Below are the code and all the weights of a small trained network. Each question names an input and a target symbol and asks about switching units off, where a switched-off unit gives its printed mean instead of its output.

import numpy as np


def w(rows, s, z=0):
    codes = np.array(rows[::2]) - 128.0
    scale = np.full(codes.shape[1], s)
    scale[-1] = z or s
    return codes * scale


def norm(h):
    return h / np.sqrt((h * h).mean(-1, keepdims=True) + 1e-5)


def f(y):
    return y / 2 * (1 + np.tanh(0.7978845608 * (y + 0.044715 * y**3)))


def softmax(a):
    e = np.exp(a - a.max(-1, keepdims=True))
    return e / e.sum(-1, keepdims=True)


def log_softmax(a):
    a = a - a.max(-1, keepdims=True)
    return a - np.log(np.exp(a).sum(-1, keepdims=True))


def net(x, mask):
    ids = ['ΞΨβδμτ'.index(c) for c in x.split()]
    T = len(ids)
    res = E[ids] + P[:T]
    u = 0
    for l in range(3):
        r = norm(res)
        for j in range(2):
            rows = slice(2 * j, 2 * j + 2)
            q, k, v = (r @ M[l][rows].T for M in (Q, K, V))
            z = softmax(np.where(np.tri(T) > 0, q @ k.T / 2**0.5, -1e9)) @ v
            o = O[l][rows]
            res = res + np.where(mask[u + j], z, o[:, -1]) @ o[:, :-1]
        u += 2
        y = f(norm(res) @ A[l][:, :-1].T + A[l][:, -1])
        res = res + np.where(mask[u : u + 4], y, B[l][:, -1]) @ B[l][:, :-1]
        u += 4
    return log_softmax(norm(res)[-1] @ U[:, :-1].T + U[:, -1])


Q, K, V, O, A, B = {}, {}, {}, {}, {}, {}
E = w([
[200,210,38,136,137,119,65],'Ξ',
[122,105,161,192,156,119,180],'Ψ',
[90,147,144,90,98,160,170],'β',
[197,95,106,178,116,236,207],'δ',
[130,159,230,135,48,13,137],'μ',
[79,37,149,181,3,135,213],'τ',
],0.019)
P = w([
[166,138,134,81,163,135,118],'0',
[136,145,168,169,107,5,196],'1',
[85,139,127,165,108,44,184],'2',
[51,142,153,205,141,91,159],'3',
[122,119,121,168,97,59,182],'4',
[111,97,155,157,88,87,185],'5',
[86,96,120,136,114,103,170],'6',
[71,103,114,142,122,158,144],'7',
[47,93,120,161,123,163,122],'8',
],0.012)
Q[0] = w([
[255,139,64,166,145,206,131],'0.h1',
[155,106,115,156,146,232,116],'0.h1',
[211,138,67,130,191,154,40],'0.h2',
[125,126,128,76,184,141,95],'0.h2',
],0.069)
K[0] = w([
[205,157,77,253,128,38,103],'0.h1',
[232,94,73,204,157,137,111],'0.h1',
[197,228,111,150,191,30,43],'0.h2',
[152,183,181,77,147,59,110],'0.h2',
],0.045)
V[0] = w([
[87,102,138,170,117,93,198],'0.h1',
[151,119,101,172,142,52,64],'0.h1',
[54,2,146,146,26,156,145],'0.h2',
[102,157,191,111,160,47,79],'0.h2',
],0.042)
O[0] = w([
[64,166,192,58,148,178,125,196],'0.h1',
[33,126,110,251,191,60,157,49],'0.h1',
[54,149,154,5,33,27,252,254],'0.h2',
[218,106,209,118,78,108,20,48],'0.h2',
],0.016,0.049)
A[0] = w([
[25,11,101,163,101,91,185,69],'0.n1',
[117,177,114,172,162,92,139,93],'0.n2',
[82,134,130,116,162,171,47,3],'0.n3',
[56,99,254,191,59,21,82,33],'0.n4',
],0.035,0.004)
B[0] = w([
[121,213,142,162,130,73,202,252],'0.n1',
[116,103,64,78,152,128,136,159],'0.n2',
[126,108,145,74,184,116,141,151],'0.n3',
[117,132,252,164,135,150,157,214],'0.n4',
],0.037,0.017)
Q[1] = w([
[191,93,106,115,141,187,57],'1.h1',
[236,117,67,199,147,168,2],'1.h1',
[70,144,133,115,131,152,102],'1.h2',
[46,125,157,35,114,138,235],'1.h2',
],0.061)
K[1] = w([
[79,204,174,75,93,93,188],'1.h1',
[33,168,150,54,98,129,210],'1.h1',
[167,179,153,115,126,131,159],'1.h2',
[253,94,104,190,140,119,66],'1.h2',
],0.055)
V[1] = w([
[155,94,238,104,204,121,89],'1.h1',
[222,169,145,38,66,188,148],'1.h1',
[72,147,173,149,26,102,169],'1.h2',
[77,141,142,83,254,218,210],'1.h2',
],0.044)
O[1] = w([
[123,74,124,65,158,59,70,251],'1.h1',
[200,120,106,112,34,115,128,166],'1.h1',
[109,67,114,135,67,70,156,75],'1.h2',
[155,44,99,75,154,253,98,233],'1.h2',
],0.031,0.028)
A[1] = w([
[161,196,69,194,103,119,103,129],'1.n1',
[195,171,94,235,146,214,55,1],'1.n2',
[122,3,107,162,125,206,55,123],'1.n3',
[211,42,16,223,72,101,160,120],'1.n4',
],0.04,0.0042)
B[1] = w([
[122,145,83,58,93,68,33,164],'1.n1',
[87,40,123,136,101,3,171,196],'1.n2',
[128,183,182,80,195,116,239,234],'1.n3',
[36,244,203,42,200,222,115,251],'1.n4',
],0.032,0.016)
Q[2] = w([
[75,143,158,2,102,173,211],'2.h1',
[116,212,148,87,184,194,97],'2.h1',
[122,158,124,68,63,98,120],'2.h2',
[207,75,110,218,55,117,105],'2.h2',
],0.056)
K[2] = w([
[151,54,184,183,254,97,25],'2.h1',
[82,57,122,118,122,50,146],'2.h1',
[142,122,158,150,215,161,109],'2.h2',
[9,190,116,91,161,182,211],'2.h2',
],0.055)
V[2] = w([
[205,170,180,121,122,209,21],'2.h1',
[123,173,39,87,1,153,179],'2.h1',
[71,250,53,55,133,51,70],'2.h2',
[63,91,200,91,107,81,97],'2.h2',
],0.039)
O[2] = w([
[251,101,172,124,107,117,141,139],'2.h1',
[108,210,233,70,137,98,151,4],'2.h1',
[125,187,49,62,246,106,146,92],'2.h2',
[105,77,103,95,118,29,101,216],'2.h2',
],0.025,0.035)
A[2] = w([
[183,14,78,182,74,2,94,133],'2.n1',
[154,175,98,151,141,39,131,107],'2.n2',
[220,191,197,164,80,75,143,50],'2.n3',
[228,164,154,148,61,176,190,4],'2.n4',
],0.073,0.0028)
B[2] = w([
[80,1,69,123,110,31,60,253],'2.n1',
[115,93,150,106,167,211,102,147],'2.n2',
[201,206,46,88,178,69,96,166],'2.n3',
[158,86,188,226,104,115,89,185],'2.n4',
],0.064,0.059)
U = w([
[115,132,19,197,208,151,202,183],'Ξ',
[126,84,122,2,163,246,52,7],'Ψ',
[194,184,114,128,180,87,107,250],'β',
[107,96,213,187,113,181,101,181],'δ',
[101,17,82,142,144,65,98,148],'μ',
[87,129,174,72,124,69,241,24],'τ',
],0.0073,0.0022)

Each question gives the input, a string of symbols that net reads in full, and the target symbol t.
The units are the heads (2 rows each of Q, K, V and O) and the neurons (one row each of A and B). Each row of codes is followed by its name. A weight is (code - 128) times the scale printed after its matrix; where a second scale follows, it is the last column's (O, A, B and U).
mask holds one flag per unit, layer by layer, with each layer's heads first. A switched-off unit (its flag False) gives its mean, the last column of its rows in O or B, instead of its output. The means were averaged over made-up inputs and are rounded, as every weight is.
A unit's drop is (log p(t) with every unit on - log p(t) with that unit switched off) / (log p(t) with every unit on - log p(t) with every unit switched off).
The circuit of an input: a set's keep is (log p(t) with only the set's units on - log p(t) with every unit switched off) / (log p(t) with every unit on - log p(t) with every unit switched off). Starting from the 12 units with the biggest drops (on a tie, the unit counted first), units are removed one at a time, each time the one whose removal leaves the highest keep (on an exact tie, the one counted first), for as long as the keep stays at least 0.8.
circuit, biggest first: the units of the circuit, biggest drop first
most important unit: the unit with the biggest drop
k most important neurons: the k neurons with the biggest drops, biggest first
k most important neurons of layer l: the k neurons of layer l with the biggest drops, biggest first
heads that matter: for each layer, one digit per head in row order, 1 if its drop is at least 0.15 and else 0, layers parted by /
input μ β Ξ, target Ψ: 2 most important neurons of layer 1 : 1.n4; 1.n3
input μ Ξ μ δ, target Ξ: circuit, biggest first : 0.h1; 2.n1; 0.h2
input δ δ μ β μ β β μ Ψ, target δ: heads that matter : 01 / 11 / 00
input δ μ μ Ψ μ τ μ, target δ: circuit, biggest first : 1.h1; 2.n4; 2.n1
input Ξ τ β μ τ β Ξ τ Ψ, target Ξ: most important unit : 0.h1
input β Ξ Ψ, target Ψ: 2 most important neurons : 1.n4; 1.n2
input Ψ β μ τ τ μ δ Ξ Ψ, target Ξ: heads that matter : 11 / 10 / 00
input μ Ξ μ, target δ: 2 most important neurons of layer 0 : 0.n4; 0.n3
input τ μ μ δ, target τ: circuit, biggest first : 0.h2; 2.n1
input μ μ Ψ μ τ Ξ μ, target τ: heads that matter : 10 / 11 / 00
input Ψ μ Ψ μ μ δ μ μ Ψ, target Ψ: circuit, biggest first : 1.h2; 0.h2; 2.n1
input μ μ Ξ μ τ μ Ψ, target τ: heads that matter : 10 / 10 / 00
input Ξ β μ μ β Ξ, target Ξ: heads that matter : 10 / 00 / 10
input Ξ β β δ, target Ξ: circuit, biggest first : 0.h1; 2.n1; 1.h1
input Ψ β μ μ μ δ, target Ψ: circuit, biggest first : 0.h2; 1.h2; 2.n1
input τ μ μ Ξ, target τ: most important unit : 1.n3
input β μ Ψ β μ Ξ β, target Ψ: heads that matter : 01 / 00 / 00
input δ μ μ β τ μ μ Ξ μ, target τ: heads that matter : 10 / 00 / 00
input μ β Ξ μ μ μ, target Ψ: heads that matter : 01 / 11 / 00
input Ξ β μ τ μ β, target Ψ: 3 most important neurons : 2.n1; 0.n3; 0.n1
input δ β μ τ, target δ: heads that matter : 01 / 11 / 00
input β μ μ τ δ μ δ, target β: heads that matter : 10 / 00 / 00
